Below is a small trained network, with its code and all its weights. Each question gives an input and a class and asks what happens when units are switched off, that is, made to give their printed mean instead of their output.

import numpy as np


def w(rows, s, z=0):
    codes = np.array(rows[::2]) - 128.0
    scale = np.full(codes.shape[1], s)
    scale[-1] = z or s
    return codes * scale


def f(y):
    return y / 2 * (1 + np.tanh(0.7978845608 * (y + 0.044715 * y**3)))


def log_softmax(a):
    a = a - a.max(-1, keepdims=True)
    return a - np.log(np.exp(a).sum(-1, keepdims=True))


def net(x, mask):
    res = np.array(x, float).reshape(1, 2) / 4 @ E
    y = f(res @ A[0][:, :-1].T + A[0][:, -1])
    res = res + np.where(mask, y, B[0][:, -1]) @ B[0][:, :-1]
    return log_softmax(res[-1] @ U[:, :-1].T + U[:, -1])


A, B = {}, {}
E = w([
[54,166,76,74,103,119,143],'x0',
[159,115,123,105,192,251,216],'x1',
],0.016)
A[0] = w([
[96,218,108,170,156,112,65,54],'n0',
[98,107,75,80,142,209,154,11],'n1',
[1,252,44,48,77,119,206,51],'n2',
[121,47,185,188,120,120,129,1],'n3',
[108,134,71,65,99,162,84,18],'n4',
[116,85,87,124,97,114,83,33],'n5',
[133,178,142,175,86,4,50,132],'n6',
[113,166,99,135,48,114,70,57],'n7',
],0.0086,0.0064)
B[0] = w([
[128,57,121,100,99,150,186,149],'n0',
[81,92,127,97,92,184,143,181],'n1',
[166,145,184,173,157,101,114,235],'n2',
[169,5,165,168,89,141,185,140],'n3',
[188,40,175,154,40,161,166,140],'n4',
[147,94,158,105,125,150,158,138],'n5',
[99,136,140,113,140,163,98,250],'n6',
[108,97,141,90,135,193,127,172],'n7',
],0.021,0.014)
U = w([
[165,111,180,210,158,114,139,118],'0',
[90,120,116,75,143,167,171,105],'1',
[102,251,88,137,217,109,125,247],'2',
[135,147,56,120,108,112,158,82],'3',
[128,97,105,125,51,68,181,91],'4',
],0.016,0.013)

Each question gives the input, the list of numbers given to net, and the class t.
The units are the neurons (one row each of A and B). Each row of codes is followed by its name. A weight is (code - 128) times the scale printed after its matrix; where a second scale follows, it is the last column's (A, B and U).
mask holds one flag per neuron, in row order. A switched-off neuron (its flag False) gives its mean, the last column of its row in B, instead of its output. The means were averaged over made-up inputs and are rounded, as every weight is.
A unit's drop is (log p(t) with every unit on - log p(t) with that unit switched off) / (log p(t) with every unit on - log p(t) with every unit switched off).
The circuit of an input: a set's keep is (log p(t) with only the set's units on - log p(t) with every unit switched off) / (log p(t) with every unit on - log p(t) with every unit switched off). Starting from all 8 units, units are removed one at a time, each time the one whose removal leaves the highest keep (on an exact tie, the one counted first), for as long as the keep stays at least 0.8.
circuit, biggest first: the units of the circuit, biggest drop first
most important unit: the unit with the biggest drop
k most important neurons: the k neurons with the biggest drops, biggest first
drop when u is switched off: that unit's drop, to one decimal
input [5,-6], class 1: circuit, biggest first	(n7)
input [4,4], class 0: 3 most important neurons	(n2; n6; n7)
input [-3,1], class 2: circuit, biggest first	(n2; n4; n0; n1)
input [-7,-8], class 1: 3 most important neurons	(n6; n2; n7)
input [4,2], class 0: 2 most important neurons	(n2; n6)
input [6,-6], class 0: 3 most important neurons	(n2; n1; n4)
input [-1,-3], class 2: 3 most important neurons	(n1; n4; n3)
input [6,-8], class 1: 3 most important neurons	(n7; n6; n0)
input [5,-4], class 0: 2 most important neurons	(n2; n1)
input [2,-5], class 1: 2 most important neurons	(n7; n0)
input [-6,7], class 1: 2 most important neurons	(n2; n1)
input [-3,-1], class 2: 2 most important neurons	(n2; n4)
input [6,6], class 0: drop when n2 is switched off	1.4
input [0,-2], class 2: most important unit	n1
input [4,1], class 0: drop when n2 is switched off	0.4
input [-5,-7], class 1: drop when n2 is switched off	0.3
